Below is a small trained network, with its code and all its weights. Each question gives an input and a target symbol and asks what happens when units are switched off, that is, made to give their printed mean instead of their output.

import numpy as np


def w(rows, s, z=0):
    codes = np.array(rows[::2]) - 128.0
    scale = np.full(codes.shape[1], s)
    scale[-1] = z or s
    return codes * scale


def f(y):
    return np.maximum(y, 0)


def softmax(a):
    e = np.exp(a - a.max(-1, keepdims=True))
    return e / e.sum(-1, keepdims=True)


def log_softmax(a):
    a = a - a.max(-1, keepdims=True)
    return a - np.log(np.exp(a).sum(-1, keepdims=True))


def net(x, mask):
    ids = ['αβγδεζηθλμξπστφψ'.index(c) for c in x.split()]
    T = len(ids)
    res = E[ids] + P[:T]
    r = res
    for j in range(3):
        rows = slice(2 * j, 2 * j + 2)
        q, k, v = (r @ M[0][rows].T for M in (Q, K, V))
        z = softmax(np.where(np.tri(T) > 0, q @ k.T / 2**0.5, -1e9)) @ v
        o = O[0][rows]
        res = res + np.where(mask[j], z, o[:, -1]) @ o[:, :-1]
    y = f(res @ A[0][:, :-1].T + A[0][:, -1])
    res = res + np.where(mask[3:19], y, B[0][:, -1]) @ B[0][:, :-1]
    return log_softmax(res[-1] @ U[:, :-1].T + U[:, -1])


Q, K, V, O, A, B = {}, {}, {}, {}, {}, {}
E = w([
[130,105,138],'α',
[128,82,148],'β',
[128,71,141],'γ',
[118,91,145],'δ',
[125,91,154],'ε',
[26,7,228],'ζ',
[120,93,148],'η',
[134,82,155],'θ',
[70,154,151],'λ',
[67,139,140],'μ',
[93,142,162],'ξ',
[43,132,121],'π',
[71,93,124],'σ',
[147,125,212],'τ',
[83,201,205],'φ',
[81,148,185],'ψ',
],0.021)
P = w([
[153,153,63],'0',
[140,128,79],'1',
[131,104,91],'2',
[116,65,100],'3',
[101,45,111],'4',
[89,25,124],'5',
[64,15,139],'6',
[53,1,146],'7',
[28,23,166],'8',
],0.0062)
Q[0] = w([
[7,39,253],'head 1',
[89,145,78],'head 1',
[227,230,12],'head 2',
[17,87,176],'head 2',
[182,173,117],'head 3',
[5,104,54],'head 3',
],0.02)
K[0] = w([
[39,82,220],'head 1',
[162,132,159],'head 1',
[205,161,50],'head 2',
[115,99,184],'head 2',
[129,171,183],'head 3',
[4,118,98],'head 3',
],0.025)
V[0] = w([
[143,139,76],'head 1',
[162,56,51],'head 1',
[58,105,6],'head 2',
[79,127,147],'head 2',
[140,162,74],'head 3',
[87,98,75],'head 3',
],0.019)
O[0] = w([
[144,173,144,1],'head 1',
[136,171,226,43],'head 1',
[6,119,123,71],'head 2',
[121,88,101,252],'head 2',
[113,170,100,15],'head 3',
[151,165,168,211],'head 3',
],0.018,0.01)
A[0] = w([
[123,61,158,145],'neuron 1',
[105,97,89,51],'neuron 2',
[119,112,112,255],'neuron 3',
[133,102,75,59],'neuron 4',
[165,146,65,172],'neuron 5',
[87,158,104,150],'neuron 6',
[76,108,167,55],'neuron 7',
[130,211,113,171],'neuron 8',
[167,183,54,26],'neuron 9',
[182,124,129,73],'neuron 10',
[122,241,102,163],'neuron 11',
[37,142,116,201],'neuron 12',
[167,169,119,198],'neuron 13',
[136,244,148,115],'neuron 14',
[185,96,100,50],'neuron 15',
[162,122,155,97],'neuron 16',
],0.011,0.0052)
B[0] = w([
[80,170,89,253],'neuron 1',
[168,76,189,197],'neuron 2',
[103,161,41,196],'neuron 3',
[188,138,194,204],'neuron 4',
[173,96,88,195],'neuron 5',
[173,90,177,149],'neuron 6',
[211,175,170,185],'neuron 7',
[111,61,98,128],'neuron 8',
[44,144,221,160],'neuron 9',
[50,133,108,181],'neuron 10',
[116,8,114,129],'neuron 11',
[95,155,91,191],'neuron 12',
[169,113,44,150],'neuron 13',
[60,12,247,131],'neuron 14',
[103,195,192,240],'neuron 15',
[108,131,105,161],'neuron 16',
],0.013,0.02)
U = w([
[99,87,70,181],'α',
[98,151,189,23],'β',
[34,182,62,157],'γ',
[91,175,183,126],'δ',
[176,253,53,222],'ε',
[48,23,191,7],'ζ',
[95,140,173,200],'η',
[193,90,198,150],'θ',
[51,214,156,150],'λ',
[194,66,52,119],'μ',
[93,139,161,191],'ξ',
[81,73,5,102],'π',
[95,165,168,132],'σ',
[102,131,159,2],'τ',
[54,120,65,139],'φ',
[95,172,253,59],'ψ',
],0.008,0.0043)

Each question gives the input, a string of symbols that net reads in full, and the target symbol t.
The units are the heads (2 rows each of Q, K, V and O) and the neurons (one row each of A and B). Each row of codes is followed by its name. A weight is (code - 128) times the scale printed after its matrix; where a second scale follows, it is the last column's (O, A, B and U).
mask holds one flag per unit, heads first, then neurons. A switched-off unit (its flag False) gives its mean, the last column of its rows in O or B, instead of its output. The means were averaged over made-up inputs and are rounded, as every weight is.
A unit's drop is (log p(t) with every unit on - log p(t) with that unit switched off) / (log p(t) with every unit on - log p(t) with every unit switched off).
The circuit of an input: a set's keep is (log p(t) with only the set's units on - log p(t) with every unit switched off) / (log p(t) with every unit on - log p(t) with every unit switched off). Starting from the 12 units with the biggest drops (on a tie, the unit counted first), units are removed one at a time, each time the one whose removal leaves the highest keep (on an exact tie, the one counted first), for as long as the keep stays at least 0.8.
units of the circuit, in order: the units of the circuit, biggest drop first
most important unit: the unit with the biggest drop
k most important neurons: the k neurons with the biggest drops, biggest first
which heads matter: for each layer, one digit per head in row order, 1 if its drop is at least 0.15 and else 0, layers parted by /
input φ φ ψ γ λ γ λ α, target π: units of the circuit, in order => head 2; neuron 15
input π τ ξ λ γ δ σ γ, target λ: most important unit => head 1
input ξ λ φ π γ λ β, target π: units of the circuit, in order => neuron 15; head 2
input τ ε γ π η, target γ: which heads matter => 010
input τ λ γ π η γ, target γ: units of the circuit, in order => head 2; neuron 12
input τ γ μ, target ε: 2 most important neurons => neuron 2; neuron 13
input σ μ τ η ζ λ τ ψ γ, target ζ: 2 most important neurons => neuron 2; neuron 12
input τ γ ψ λ, target μ: which heads matter => 100
input τ τ δ, target ε: 4 most important neurons => neuron 13; neuron 15; neuron 2; neuron 5
input λ φ γ α ζ δ σ λ, target ζ: units of the circuit, in order => head 3; head 2
input γ γ β φ λ, target θ: which heads matter => 110
input σ τ β, target ε: units of the circuit, in order => head 2; neuron 2
input β τ τ γ α ψ τ, target μ: which heads matter => 101
input τ λ γ λ γ θ λ, target π: most important neuron => neuron 15
input ψ δ λ π λ ψ γ, target μ: 2 most important neurons => neuron 9; neuron 5
input π τ γ ε θ π α, target γ: 3 most important neurons => neuron 12; neuron 15; neuron 4
input α σ ξ τ, target ε: 3 most important neurons => neuron 15; neuron 13; neuron 2
input π τ γ ξ α γ π, target γ: 4 most important neurons => neuron 12; neuron 15; neuron 4; neuron 3
input π β η τ δ θ, target ε: 4 most important neurons => neuron 13; neuron 2; neuron 15; neuron 9
input η ξ β τ τ γ γ λ γ, target π: which heads matter => 010
input γ π γ μ ψ, target μ: which heads matter => 100
input λ π γ, target γ: units of the circuit, in order => head 2
input μ γ γ γ α γ, target ψ: which heads matter => 110
input α β λ τ λ α τ τ ξ, target ε: which heads matter => 010
input γ π η γ φ γ γ, target θ: units of the circuit, in order => head 1; neuron 4; neuron 15; neuron 2
input τ ξ γ β τ γ, target ε: 2 most important neurons => neuron 15; neuron 13
input τ π γ λ φ η τ, target θ: which heads matter => 111
input ψ ψ λ, target μ: most important unit => neuron 5
input α τ γ η η γ τ ξ α, target ε: 3 most important neurons => neuron 15; neuron 2; neuron 13
